Each row has a name. After each piece below comes the name of the row it's from, unless a question asks for something else. Each question is about the rows just above it. Places in a row count from 1.

Columns, left to right: N Z P B G V J
nas: [130 102 147 116 124 138 103]
sezo: [116 210  72 176 149 113 188]
zabu: [182 119 157 144 130 159  83]
zeg: [ 78 144  98 119 129 146 172]
zasas: [ 84 101 133 104 124 119 125]
dizul: [128 113 136 116 123 127  63]
vef: [110 160 101 143 136 115 160]
bag: [177  99 171 135 129 166  64]
Row and place of [147] in the named rows:  nas, 3
Row and place of [64] in the named rows:  bag, 7

Columns, left to right: L H D K S R
zasas: [150  98 157 121  77  79]
dizul: [155 122 160 129  72  55]
bup: [122 163  92 136 164 151]
pimat: [153 145  41 123 152 141]
sezo: [108 165 144 133 138 121]
bibez: [153 157 117 144 118  87]
zeg: [119 113 135 108 112 124]
[150 155 122 153] is in which column, read top down?  L
Row and place of [138] in the named rows:  sezo, 5

Columns, left to right: U T F A E W X C
zeg: [126 145 127 130 125 154 123 129]
bup: [155 128 127 130 125 207 140 129]
bibez: [127 129 125 130 204 128 124 159]
zabu: [129 128 153 130 204 128 124 145]
[155 128 127 130 125 207] begins in row and place  bup, 1
[126 145 127 130 125 154 123 129] is in which row?  zeg
Row and place of [155] in the named rows:  bup, 1

Columns, left to right: saluk nipa Mup sida Duge sati giv
sezo: [111 132 135  68 127 159 127]
bag: [ 95 132 135  68 127 159  86]
zasas: [ 68 126 159 140  82  59 149]
Where in the named rows is [95]?  bag, 1
[ 68 140] is in which column, read top down?  sida
Which column holds [127  82] top down?  Duge
[ 68 126 159 140] begins in row and place  zasas, 1
[126] is at row and place  zasas, 2
asked: [ 95 132 135  68 127 159  86]  bag
Row and place of [59] in the named rows:  zasas, 6

Columns, left to right: Gid Lef mimu tek sikul Mabi gipa nopob
bup: [124 107 124 121 117 126 119 124]
dizul: [156 124 216  69 179 149 113 192]
vef: [106 140 101 155 123 126 144  92]
[155] is at row and place  vef, 4
Row and place where [ 69 179 149 113] starts:  dizul, 4
Which column holds [156 106] top down?  Gid
Which column holds [ 69 155] top down?  tek
Where in the named rows is [144]?  vef, 7
Row and place of [123] in the named rows:  vef, 5

Columns, left to right: Sav Rirut poro ketul tus Seli
sezo: [128 128 127 128 109  90]
bag: [126 153  66 117 111  67]
dizul: [174 214 149 182  98 113]
vef: [128 128 127 128 126 127]
Ripo: [166 119 123 156 134 117]
Which column holds [128 153] top down?  Rirut
Row and place of [66] in the named rows:  bag, 3

Columns, left to right: ton zavor Soga tum Sar Lidag
Ripo: [154 188 112 110  72  98]
pimat: [116 153 120 145 126 111]
zasas: [ 96 101 175 132 145 137]
bag: [173 159 111 134  68  54]
zeg: [180 107  89 131 112 113]
zabu: [182  87  90 104 148 212]
dizul: [122 122 140 124 129 132]
bibez: [197  47 183 148  82  34]
vef: [141 127 119 127 122 126]
bup: [145 100 126 121 141 151]
Which column holds this, read top down? [ 96 173]  ton
[ 47 127 100] is in which column, read top down?  zavor
[ 98 111 137  54 113 212 132] is in which column, read top down?  Lidag
[112 120 175 111  89  90 140 183 119] is in which column, read top down?  Soga

Columns, left to right: gadu lisog Big zulo mig rudan tilu Murib vanep
dizul: [164 140  58 155 212 121 142 119 164]
bag: [ 81 124 113 107 129 143 108 147 142]
bup: [104 131 139 115 110 147 143 136 128]
zeg: [121 131  94 129 161 115 119 132 148]
Ripo: [115 124 128 128 133 132 134 135 132]
nas: [153 110 156 154 131 119 139 123 113]
bibez: [135 129 123 136 142 121 142 127 133]
zabu: [ 80 131 142 110 111 159 166 147 135]
sezo: [154 128 139 137 120 121 125 117 116]
asked: [135 129 123 136 142 121 142 127 133]  bibez
Where does [104 131 139 115 110] start? Give its row and place.  bup, 1
[127 147 117] is in which column, read top down?  Murib
Row and place where [128 128 133] starts:  Ripo, 3
Row and place where [142 121] starts:  bibez, 5

Columns, left to right: nal guk fili peker gep ziz zivur nisil Demiz
bag: [ 45 177 124 151  99 148 108 181 175]
bibez: [ 75 108 113  86 148  42 169 142 133]
sezo: [ 55 157 189 112 109  84 140 179  89]
bup: [ 84 174 160  79 146 144 141  91  80]
vef: [171 178 153  97 128  55 172 183 116]
zasas: [110 145 180 140 141 129 105  57 183]
zabu: [ 45 174 124 151 140 148 108 181 175]
nas: [ 90  82 167 144 103  46  94 110 108]
[82] is at row and place  nas, 2
[46] is at row and place  nas, 6
Row and place of [91] in the named rows:  bup, 8
Where in the named rows is [103]?  nas, 5
Where in the named rows is [80]?  bup, 9
Row and place of [79] in the named rows:  bup, 4

Columns, left to right: lupap Kuv zag toti Zogu
bag: [136  82 121 189  80]
bibez: [131 126 122 175 124]
zasas: [131  73 136  75 118]
zabu: [ 73 139  75 126 124]
Row and place where [ 73 136  75] starts:  zasas, 2
Row and place where [139  75 126] starts:  zabu, 2
[ 75 126] begins in row and place  zabu, 3
[175] is at row and place  bibez, 4

Columns, left to right: kop bebe Fim peset Kodop Ges
zeg: [197 144 141 147 118 137]
dizul: [195 131 141 145 118 138]
bup: [145 131 195 141 114 136]
pimat: [203  87 146 149 116 136]
[144 141 147 118] begins in row and place  zeg, 2
[197] is at row and place  zeg, 1
Where does [203  87 146 149 116] start? Give its row and place.  pimat, 1
Where does [195 131 141 145] start? Give its row and place.  dizul, 1
Row and place of [203] in the named rows:  pimat, 1
[145 141] is in which column, read top down?  peset
[195 141 114 136] begins in row and place  bup, 3

Columns, left to right: kufum zepo Mer vosot Vok
nas: [ 97 123 105 134 151]
zasas: [120  94 107 170 184]
vef: [108 158 149 135 102]
pimat: [ 96 128 105 153 139]
Ripo: [121 120  89 149  44]
dizul: [153 152 139 133  94]
Where does [120  89 149] start? Give its row and place.  Ripo, 2
Where does [158 149 135 102] start? Give its row and place.  vef, 2

